Below is a small trained network, with its code and all its weights. Each question gives an input and a class and asks what happens when units are switched off, that is, made to give their printed mean instead of their output.

import numpy as np


def w(rows, s, z=0):
    codes = np.array(rows[::2]) - 128.0
    scale = np.full(codes.shape[1], s)
    scale[-1] = z or s
    return codes * scale


def f(y):
    return np.maximum(y, 0)


def log_softmax(a):
    a = a - a.max(-1, keepdims=True)
    return a - np.log(np.exp(a).sum(-1, keepdims=True))


def net(x, mask):
    res = np.array(x, float).reshape(1, 5) / 4 @ E
    y = f(res @ A[0][:, :-1].T + A[0][:, -1])
    res = res + np.where(mask, y, B[0][:, -1]) @ B[0][:, :-1]
    return log_softmax(res[-1] @ U[:, :-1].T + U[:, -1])


A, B = {}, {}
E = w([
[155,72,53,198,194,78,69,178],'x0',
[150,130,139,125,120,94,124,111],'x1',
[162,177,92,25,208,73,202,248],'x2',
[223,195,70,85,170,209,30,87],'x3',
[115,143,62,128,100,158,155,124],'x4',
],0.011)
A[0] = w([
[87,170,161,86,161,167,136,67,38],'N1',
[110,152,92,73,136,151,148,176,140],'N2',
[90,185,89,75,161,85,149,104,204],'N3',
[38,77,76,185,114,38,123,168,119],'N4',
[237,91,75,149,189,150,66,119,116],'N5',
[196,164,106,95,173,106,161,239,163],'N6',
[221,191,113,65,176,198,47,85,18],'N7',
[192,147,24,75,199,194,82,57,32],'N8',
[179,220,226,124,18,196,187,115,42],'N9',
[197,85,49,208,169,109,47,169,107],'N10',
[144,84,143,239,106,192,113,57,113],'N11',
[57,97,104,194,51,137,29,59,93],'N12',
[91,54,160,128,82,202,81,39,138],'N13',
[131,144,160,59,84,182,122,112,53],'N14',
[158,166,212,1,93,199,164,75,6],'N15',
],0.0081,0.0022)
B[0] = w([
[89,150,76,127,165,148,151,106,174],'N1',
[189,107,127,108,120,103,189,167,189],'N2',
[143,123,148,71,200,162,121,150,188],'N3',
[64,223,189,213,18,126,139,105,215],'N4',
[58,180,184,173,55,178,127,90,221],'N5',
[195,146,65,94,186,79,56,151,249],'N6',
[109,142,248,74,83,64,255,139,251],'N7',
[111,176,152,122,122,54,205,117,239],'N8',
[135,106,176,199,156,190,123,97,230],'N9',
[104,127,86,196,186,197,95,11,231],'N10',
[153,77,22,71,130,75,143,216,233],'N11',
[207,139,66,71,121,55,77,180,243],'N12',
[194,96,147,87,105,71,126,148,235],'N13',
[113,135,114,243,159,178,137,104,184],'N14',
[106,179,29,204,157,167,55,92,237],'N15',
],0.0078,0.012)
U = w([
[208,90,50,1,163,90,102,194,171],'0',
[36,170,188,93,35,108,190,146,197],'1',
[89,167,63,182,147,182,89,83,10],'2',
],0.0085,0.0012)

Each question gives the input, the list of numbers given to net, and the class t.
The units are the neurons (one row each of A and B). Each row of codes is followed by its name. A weight is (code - 128) times the scale printed after its matrix; where a second scale follows, it is the last column's (A, B and U).
mask holds one flag per neuron, in row order. A switched-off neuron (its flag False) gives its mean, the last column of its row in B, instead of its output. The means were averaged over made-up inputs and are rounded, as every weight is.
A unit's drop is (log p(t) with every unit on - log p(t) with that unit switched off) / (log p(t) with every unit on - log p(t) with every unit switched off).
The circuit of an input: a set's keep is (log p(t) with only the set's units on - log p(t) with every unit switched off) / (log p(t) with every unit on - log p(t) with every unit switched off). Starting from the 12 units with the biggest drops (on a tie, the unit counted first), units are removed one at a time, each time the one whose removal leaves the highest keep (on an exact tie, the one counted first), for as long as the keep stays at least 0.8.
units of the circuit, in order: the units of the circuit, biggest drop first
most important unit: the unit with the biggest drop
top k neurons: the k neurons with the biggest drops, biggest first
drop of u: that unit's drop, to one decimal
input [-5,4,4,3,3], class 2: most important unit => N15
input [-6,-4,-2,-5,-3], class 2: units of the circuit, in order => [N7, N15]
input [5,7,-4,5,-6], class 1: top 3 neurons => [N5, N7, N15]
input [6,-5,5,6,-6], class 1: units of the circuit, in order => [N5, N7]
input [-5,1,3,5,-3], class 1: top 2 neurons => [N7, N10]
input [-6,-5,2,-4,-4], class 2: units of the circuit, in order => [N7, N15]
input [-7,4,-8,-2,2], class 0: units of the circuit, in order => [N12, N11]
input [-3,5,-6,7,-3], class 1: top 4 neurons => [N7, N6, N5, N8]
input [8,8,-8,2,-6], class 0: top 3 neurons => [N12, N11, N13]
input [-4,7,-5,6,-7], class 1: top 2 neurons => [N7, N6]
input [-7,7,-6,-1,-3], class 2: top 2 neurons => [N9, N15]
input [7,-2,2,7,4], class 1: top 2 neurons => [N7, N8]
input [2,5,-3,5,-8], class 1: top 2 neurons => [N5, N7]
input [-4,-7,3,0,6], class 2: units of the circuit, in order => [N7]
input [-3,-7,-2,6,1], class 1: drop of N7 => 0.6
input [-7,1,4,1,-8], class 2: drop of N15 => 0.1
input [3,-2,1,7,-8], class 1: drop of N7 => 0.4
input [-8,3,6,-3,-2], class 2: drop of N15 => 0.2
